Here is a tiny trained network, its code and every weight. The questions are about switching its units off for an input and a class, where a switched-off unit gives its printed mean instead of its output.

import numpy as np


def w(rows, s, z=0):
    codes = np.array(rows[::2]) - 128.0
    scale = np.full(codes.shape[1], s)
    scale[-1] = z or s
    return codes * scale


def norm(h):
    return h / np.sqrt((h * h).mean(-1, keepdims=True) + 1e-5)


def f(y):
    return np.maximum(y, 0)


def log_softmax(a):
    a = a - a.max(-1, keepdims=True)
    return a - np.log(np.exp(a).sum(-1, keepdims=True))


def net(x, mask):
    res = np.array(x, float).reshape(1, 4) / 4 @ E
    u = 0
    for l in range(2):
        y = f(norm(res) @ A[l][:, :-1].T + A[l][:, -1])
        res = res + np.where(mask[u : u + 4], y, B[l][:, -1]) @ B[l][:, :-1]
        u += 4
    return log_softmax(norm(res)[-1] @ U[:, :-1].T + U[:, -1])


A, B = {}, {}
E = w([
[52,55,76,142,109,43,105,139,125,186,159,108],'x0',
[33,148,24,127,181,170,171,192,135,81,237,159],'x1',
[180,59,208,134,72,116,110,103,120,161,91,253],'x2',
[178,140,195,4,144,14,149,112,129,35,240,91],'x3',
],0.0068)
A[0] = w([
[29,139,14,53,168,90,135,171,149,168,208,65,112],'L0N0',
[167,68,218,24,75,143,138,97,159,91,131,182,95],'L0N1',
[44,54,135,185,70,71,80,99,143,253,60,113,102],'L0N2',
[198,79,175,203,118,52,43,169,142,226,30,155,2],'L0N3',
],0.0049,0.0044)
B[0] = w([
[101,86,179,191,228,129,100,167,113,81,243,113,254],'L0N0',
[135,168,104,56,167,104,98,178,124,192,96,133,215],'L0N1',
[93,95,157,185,12,135,67,143,47,186,79,94,231],'L0N2',
[100,70,20,112,124,140,188,38,187,1,114,79,212],'L0N3',
],0.0082,0.0062)
A[1] = w([
[118,75,103,91,105,58,133,146,159,122,140,246,2],'L1N0',
[151,95,101,119,228,104,125,112,187,123,128,119,127],'L1N1',
[73,173,62,196,144,253,126,167,131,160,88,193,25],'L1N2',
[122,156,66,145,141,130,189,164,125,169,127,63,41],'L1N3',
],0.0074,0.0039)
B[1] = w([
[75,71,72,138,137,110,170,168,125,117,70,252,173],'L1N0',
[124,207,67,99,115,125,155,102,178,77,118,129,197],'L1N1',
[218,181,188,127,106,192,254,87,198,201,184,172,254],'L1N2',
[126,77,99,144,129,117,111,52,126,104,147,168,159],'L1N3',
],0.0093,0.0055)
U = w([
[61,62,122,226,133,163,95,183,83,192,178,157,66],'0',
[180,186,132,162,128,224,226,111,190,163,154,164,166],'1',
[126,80,112,50,134,67,134,158,130,117,99,254,140],'2',
[77,152,91,137,220,104,137,149,154,12,210,75,184],'3',
[127,156,150,143,130,134,133,158,100,111,111,134,3],'4',
[229,240,159,34,159,111,103,117,145,98,64,97,111],'5',
[139,55,107,163,29,137,107,64,125,157,34,95,175],'6',
[130,116,194,141,129,73,89,158,60,143,175,96,68],'7',
],0.017,0.0059)

Each question gives the input, the list of numbers given to net, and the class t.
The units are the neurons (one row each of A and B). Each row of codes is followed by its name. A weight is (code - 128) times the scale printed after its matrix; where a second scale follows, it is the last column's (A, B and U).
mask holds one flag per neuron, layer by layer. A switched-off neuron (its flag False) gives its mean, the last column of its row in B, instead of its output. The means were averaged over made-up inputs and are rounded, as every weight is.
A unit's drop is (log p(t) with every unit on - log p(t) with that unit switched off) / (log p(t) with every unit on - log p(t) with every unit switched off).
The circuit of an input: a set's keep is (log p(t) with only the set's units on - log p(t) with every unit switched off) / (log p(t) with every unit on - log p(t) with every unit switched off). Starting from all 8 units, units are removed one at a time, each time the one whose removal leaves the highest keep (on an exact tie, the one counted first), for as long as the keep stays at least 0.8.
circuit, biggest first: the units of the circuit, biggest drop first
top k neurons: the k neurons with the biggest drops, biggest first
top k neurons in layer l: the k neurons of layer l with the biggest drops, biggest first
drop when u is switched off: that unit's drop, to one decimal
input [0,6,3,-6], class 1: circuit, biggest first : (L1N2)
input [5,1,5,1], class 6: top 2 neurons : (L0N2; L0N0)
input [-2,1,1,7], class 5: top 3 neurons : (L0N0; L0N1; L0N3)
input [-8,5,5,5], class 2: top 2 neurons in layer 1 : (L1N0; L1N2)
input [5,-5,2,6], class 2: circuit, biggest first : (L1N0; L0N1)
input [5,3,7,-8], class 6: top 2 neurons in layer 0 : (L0N2; L0N0)
input [-2,0,8,-3], class 6: circuit, biggest first : (L0N3; L0N2)
input [-2,-2,-3,8], class 5: top 3 neurons : (L0N0; L0N3; L0N1)
input [7,1,-4,-1], class 0: top 2 neurons in layer 0 : (L0N2; L0N3)
input [8,1,3,4], class 0: top 3 neurons in layer 0 : (L0N2; L0N0; L0N3)
input [2,0,3,0], class 6: drop when L0N2 is switched off : 0.2
input [-5,4,7,3], class 2: drop when L1N0 is switched off : 0.1
input [8,1,5,-1], class 6: drop when L1N3 is switched off : 0.0
input [5,3,5,-7], class 6: circuit, biggest first : (L0N0)
